cols: C Z E Q Y B S
[151 115  90 207 165 190  85] : K940
[134 129 120 106  92 147 151] : K201
[111 137 158 145 128 108 119] : K532
[135 121 121 129  69 157 157] : K416
[130 128 124 191 137 136  99] : K10
[123 126 127 218 140 136  98] : K865
[125 108 115 209 156 141 114] : K62
[130 143 134  93 133 105 120] : K994
[124 130 132 204 132 119  99] : K518
diff K62: [125 108 115 209 157 141 114] => 4, [156]
diff K518: [124 130 132 205 132 119  99] => 3, [204]
diff K10: [130 127 124 191 137 136  99] => 1, [128]

cols: W D G V L F M K T
[ 82  75 173  61 172  63 197 147 184] : K106
[173  75  82  61 172 192 197  75  76] : K55
[ 82  75 173  61 172  63 197  75  76] : K363
size: [ 82  75 173  61 172  63 197] => 7
diff K106: [ 82  75 173  61 172  64 197 147 184] => 5, [63]
diff K106: [ 82  75 173  61 172  63 196 147 184] => 6, [197]
diff K55: [172  75  82  61 172 192 197  75  76] => 0, [173]
q: [ 82  75 173  61 172  63 197 147 184] => K106
diff K55: [173  75  82  61 173 192 197  75  76] => 4, [172]
q: [173  75  82  61 172 192 197  75  76] => K55

cols: gaf fosid Luk damud kizu regi nalok Gisen vose
[136 143 128 126 131 130 126 115 138]  K153
[135 154 136 128 129 154 113  95 139]  K141
[154 157 109 102 134  88 139 115 152]  K240
[152 173 145 141 123 169 110  64 182]  K19
[154 157 132 102 134  88 139 115 152]  K996
size: [154 157 109 102 134  88] => 6
size: [152 173 145 141 123 169 110] => 7
down: [115  64] => Gisen
diff K240: [154 157 109 102 134  87 139 115 152] => 5, [88]

cols: H U R A N
[160  79  63 172 151]  K198
[ 93  87 106  95 112]  K854
[144  46 123  46 119]  K716
[ 89  65  55 196 123]  K995
[ 49 130 121  80 156]  K798
[ 68 126 203 143 145]  K534
[158  75  84 174 105]  K385
[160  79  63 172  91]  K817
[140  83 183  70 119]  K304
[195 189 180  65  81]  K700
[ 92 133 124 173 195]  K271
[ 63  59  86  69 189]  K569
start: [ 92 133 124 173] => K271, 0
q: [160  79  63 172 151] => K198
down: [123  55 121 203  84  63 183] => R
diff K854: [ 93  87 105  95 112] => 2, [106]
down: [123 156 145 105  91 119  81 195] => N
diff K569: [ 63  59  86  68 189] => 3, [69]

cols: dur Zisog vad Dar labu zevog
[145 129  85 151 121 111] = K20
[110 192 100 187  66 169] = K162
[102 109 160  80 184  72] = K622
[205 136  60 198  52 189] = K715
[ 49 132 168  70 126 141] = K773
[168 132  70  49 126 141] = K97
[171 152 168 137 136  99] = K451
[122 115 139 132 130 201] = K683
[156 135 114 133  59 159] = K869
[178 174  81 160 128 132] = K523
[134 159  62 112  82 213] = K453
start: [ 49 132] => K773, 0
diff K453: [134 159  61 112  82 213] => 2, [62]
down: [111 169] => zevog
start: [168 132  70  49 126] => K97, 0
down: [168 171] => dur

cols: paku Bal tuvul vid
[107 109 132  75] = K642
[179 100 112 154] = K108
[121 110 107 108] = K811
[148 101 136 132] = K90
[148 101 134 118] = K57
size: [121 110 107 108] => 4
start: [107 108] => K811, 2

cols: Vegon magom ridab Riboz ril namop Vavun vurom Gaker fif
[136 147  81 127 179 170  98 136 112 117] = K511
[136 147  80 127 179 170  98 136 112 117] = K635
[136 147  81 127 179 170  98  82 123 145] = K337
[147 121 112 117 150 166 120 121 126 164] = K674
[136 147  80 123 179 170  98 136 112 117] = K768
[126 145  93 127 152 193 112 159 127 152] = K3
start: [123 145] => K337, 8
size: [136 147  80 127 179 170] => 6

cols: kepo miku Datu Kasal
[106 194 113 117] -> K526
[107 201 120 141] -> K382
[ 85 189 109 118] -> K288
[128 155 125 129] -> K783
[128 139 127 129] -> K892
[128 130 128 130] -> K47
[120 126 128 134] -> K503
diff K526: [107 194 113 117] => 0, [106]
down: [201 189 155 139] => miku
down: [118 129 129] => Kasal

cols: rovu Volaz laf bivof
[200 127 153 166] : K238
[127 174 104 150] : K515
[ 64 132  85 141] : K158
[118  96  78 145] : K217
[ 85 160  74 156] : K938
[155 107 148 150] : K946
down: [127  64 118  85] => rovu
size: [200 127 153] => 3
start: [96 78] => K217, 1
diff K946: [154 107 148 150] => 0, [155]

cols: sagi Gitum tapu Guf vozul
[113 139 129 114 196] = K213
[154  85  55 121  75] = K595
[131  91 116  98 125] = K347
diff K347: [132  91 116  98 125] => 0, [131]
size: [131  91 116  98] => 4
diff K595: [154  85  56 121  75] => 2, [55]
diff K595: [154  85  55 121  74] => 4, [75]
size: [154  85  55] => 3
size: [131  91 116  98 125] => 5

cols: sud nated Purup pitu
[108 146  86 128] = K877
[ 97 202 111 130] = K573
[104 163  72  70] = K766
down: [ 86 111] => Purup
size: [ 97 202 111 130] => 4
start: [108 146] => K877, 0
diff K877: [108 146  86 129] => 3, [128]
down: [146 202] => nated
diff K877: [109 146  86 128] => 0, [108]
size: [108] => 1

cols: seru Boru kime Bugo zagin Zopag
[141 177 144 103  93  86]  K617
[167  84 175 180  76  63]  K669
[140 156 140 110 151 160]  K163
down: [180 110] => Bugo
size: [140 156 140] => 3

cols: tos zubag gopi kivor dolek bov zasam lipud
[154  75 133  58  77 117 125 172] = K481
[111  75 133  90 139  49 123  97] = K182
[ 73 114 181 130 146 188  95 174] = K859
[129  57 143 133  73 114 184 105] = K968
[154  75 133  90 139  49 123  97] = K36
start: [ 73 114 184] => K968, 4
diff K968: [129  56 143 133  73 114 184 105] => 1, [57]
down: [57 75] => zubag
size: [129  57 143 133  73 114] => 6
down: [114  57  75] => zubag
q: [154  75 133  90 139  49 123  97] => K36

cols: Fomu Rup tep napi Fabet
[ 94 111 167 124 160] -> K619
[152 116 178 125  83] -> K319
[132 133 136 156 167] -> K699
[ 90 107 154  96 143] -> K12
[ 96 107 154  90 182] -> K434
[133 137 111 151 183] -> K633
[102 104 182 115 133] -> K461
[137 112 194 142 116] -> K285
[130 146  73 126 162] -> K984
start: [ 90 107 154  96] => K12, 0
start: [126 162] => K984, 3

cols: Nazub nuz leb riba rego melip midut
[119  88  68  70 207  99 111] -> K483
[ 90 206 206 117  73 102 114] -> K837
[ 81  70 188 189 142  83 104] -> K829
[ 86  78 134 136 196  78 100] -> K694
[ 75 107  93  90 100 196 165] -> K156
[117  90 206 206  65  90 108] -> K643
[101 201  78  78  88  99 114] -> K857
[115 131  43  44 189 101 113] -> K15
[ 84 201  97  98 101  79 104] -> K102
[139  80  67  69 204  99 111] -> K805
[117  90 206 206  65  83 102] -> K89
size: [117  90 206 206  65  90] => 6
down: [196 100] => rego
q: [117  90 206 206  65  83 102] => K89
diff K829: [ 81  70 188 189 142  83 103] => 6, [104]
down: [104 100 165 108 114 113 104] => midut

cols: gep mal kurib kotev biza zib Varer murut
[ 99 137 123 125 145  79 137 154] = K788
[ 90 102  56 118 168 177 184 140] = K37
[140 183 189 130  97 198  95 165] = K932
[102  90  49 111 141 100 136 126] = K950
diff K932: [140 183 189 130  97 199  95 165] => 5, [198]
start: [102  90] => K950, 0

cols: ratu Kamu gid vele
[114  62  65 121] -> K496
[120 148  93 132] -> K849
[121  99 169  67] -> K902
[117  78 126 135] -> K957
[127 104 175  88] -> K967
[127 104 175  71] -> K257
[172 167 138  60] -> K396
[120 148  93 108] -> K591
[ 93 119  42 109] -> K295
[109 112  88 131] -> K986
size: [120 148  93] => 3
size: [120] => 1

cols: daba baru Zod Bosif
[133 157 133  84] -> K540
[176 119 164 106] -> K759
[133 157 133 104] -> K133
start: [164 106] => K759, 2

cols: luzup Kobu sepes far Kan Mel
[171 144 136 122 125 133]  K311
[144 120 141 188 164 177]  K299
[137 117 143 169 169 188]  K203
[143 115 142 107  75 180]  K602
[ 91 141  94 177 165 131]  K912
[178 115 142 107  75 180]  K562
[ 74 174 179 108  67 188]  K67
[ 65  74 112 117 178 181]  K824
[113 122 123 123  95 175]  K828
[142 106  75 180 189 172]  K345
q: [178 115 142 107  75 180] => K562
down: [137 143  91 178  74  65 113] => luzup
size: [144 120 141 188 164] => 5
down: [143 142  94 142 179] => sepes
diff K562: [178 115 142 106  75 180] => 3, [107]

cols: mena Tilav sep ved zegu tak luzu Teniz mepu rukir
[174 161 153 140 126  80 147 126 134 132] = K471
[ 87 107 138 144 145 106  63 139 139 127] = K557
[143 163 122  90 145 187 114 144 162 113] = K436
[103 131  98 100 113  92 158 157  86 133] = K130
[147 103 171 136 145 183 133 164 171 147] = K457
[112 139 104 108 109 163 128 163 120 147] = K748
size: [174 161 153 140 126  80 147 126 134 132] => 10
down: [126 139 144 157] => Teniz
down: [147  63 114 158] => luzu

cols: zaz rivo nomi Fogaz rir fudig par ladaz
[128 160 140 147 123  38 149 114] -> K576
[180 154 163 102  57 128  96 139] -> K123
[ 92 115 128 134 151 147 144 121] -> K646
[ 79 128 137 173 152 122 150  94] -> K839
[136 148 154 157  95 116 121 128] -> K985
size: [128 160 140 147 123  38] => 6
size: [ 92 115 128 134 151 147 144 121] => 8
size: [180 154 163 102  57 128  96] => 7
size: [ 92 115 128 134 151] => 5
size: [136 148 154 157] => 4
start: [128 134 151 147] => K646, 2
size: [128 160 140] => 3

cols: gisig bif Karis Zube kav makev kinu tof megig
[ 95 187 105 146 138 174 171  57 141] = K778
[138 105  95 187 146 107 125 203  71] = K657
[ 44 147 107 166 184 174 171  57 147] = K8
start: [187 146 107] => K657, 3
down: [ 95 138] => gisig
down: [203  57] => tof
diff K8: [ 44 147 107 166 184 174 170  57 147] => 6, [171]
size: [138 105  95 187 146 107] => 6
start: [138 105  95 187 146] => K657, 0

cols: gevul vido rut Tur
[ 91 108  49  83] -> K491
[130 140 135 138] -> K112
[74 62 62 79] -> K820
[ 91 108  49  97] -> K780
[ 87 130 110 113] -> K312
[112  74  63  79] -> K487
[153  98 168 114] -> K866
start: [74 63] => K487, 1
size: [130 140] => 2
diff K491: [ 91 108  49  84] => 3, [83]
start: [ 98 168] => K866, 1
size: [ 91 108] => 2
diff K112: [130 140 135 139] => 3, [138]
start: [108  49  97] => K780, 1

cols: rezuk tesep gupe zuge vuki pigat ridi namog Pulus
[ 91 139  62 142 141 102 133 112 130] = K736
[128 129 156 128 103  99  85 121  88] = K279
[115 127 132 112 110  77 100 105 106] = K789
[114 128  99 110 129  81 128 113 142] = K134
[ 88 130  54 142 171 179 201 104 164] = K186
[ 83 133  93 123 118  73 107  83  96] = K115
down: [133  85 100 128] => ridi
diff K115: [ 83 133  94 123 118  73 107  83  96] => 2, [93]

cols: Penil som Las nov durod fugin Kenap Sarop
[138 166 196 191 168 138 132 128]  K216
[127 127 128 131 137 156 189 189]  K552
[146 170 196 191 158 138 131 127]  K536
[126 127 128 129 130 136 143 180]  K306
diff K216: [138 166 196 191 168 138 133 128] => 6, [132]
size: [127 127 128 131] => 4
down: [196 128 196] => Las

cols: foz popeg Ped dugo banud Bopep Pok
[101 132  80 139  93 192 149]  K296
[124 170  40 153 108 154 102]  K393
[124 145  40 153 108 154 102]  K427
[114  89 170 131  86 122 125]  K499
size: [124 145  40 153 108 154] => 6
down: [108  86] => banud

cols: zitob bemo Nuri ledu rak fanik Dubov lari
[123 117 217  74 137 100 196  58] = K599
[139 121 149 161 133 191 120 175] = K124
[132 163 102 135 143 176 174 121] = K357
[ 85 112 168 136  68 132  91 100] = K546
[123 117 217  98 137 100 196  58] = K755
size: [123 117] => 2
down: [174  91] => Dubov
start: [217  74 137 100] => K599, 2
size: [123 117 217  98] => 4
q: [123 117 217  74 137 100 196  58] => K599

cols: los tamap tusi goz
[115 116 131 157] : K653
[147 162 159 113] : K100
[119 119 113 169] : K879
[159 156 139 127] : K359
[138 124  93 183] : K804
[156 148 139 135] : K234
[137 117  61 193] : K614
[163 161 120 137] : K236
[137 117  61 206] : K149
[175 155  94 139] : K990
[150 119  92 170] : K352
down: [147 119 159 138] => los
down: [156 124] => tamap
diff K614: [136 117  61 193] => 0, [137]

cols: zepa kor fuga bak
[183  94 135 111] -> K72
[159 111 105  85] -> K907
[121 175 110  80] -> K921
[152  93 119  81] -> K254
[145 126 118  50] -> K833
[153 154 186  95] -> K269
[148  93 120 130] -> K976
[150  65 129 108] -> K578
[ 99 137 151 106] -> K974
[108  90 127 126] -> K652
diff K652: [108  90 126 126] => 2, [127]
down: [150  99] => zepa
down: [152 145 153 148] => zepa
down: [ 81  50  95 130 108] => bak
size: [159 111 105] => 3

cols: Sar ripi Zim Dugu sim kur
[100 165 145 135 135 142] : K443
[100 165 145 105  98 113] : K611
[ 94 143 130 105 201 113] : K361
q: [100 165 145 135 135 142] => K443
down: [165 143] => ripi
size: [100 165] => 2

cols: Muta det rapog Turof
[117 133 137 160] : K808
[170 129 133 129] : K355
[122 153 131  74] : K143
[134  71 136  81] : K224
[138 197 137 203] : K169
start: [122 153] => K143, 0
diff K355: [170 128 133 129] => 1, [129]
down: [122 134] => Muta
diff K169: [138 197 137 202] => 3, [203]
size: [134  71 136] => 3
down: [133 131] => rapog
diff K169: [138 196 137 203] => 1, [197]

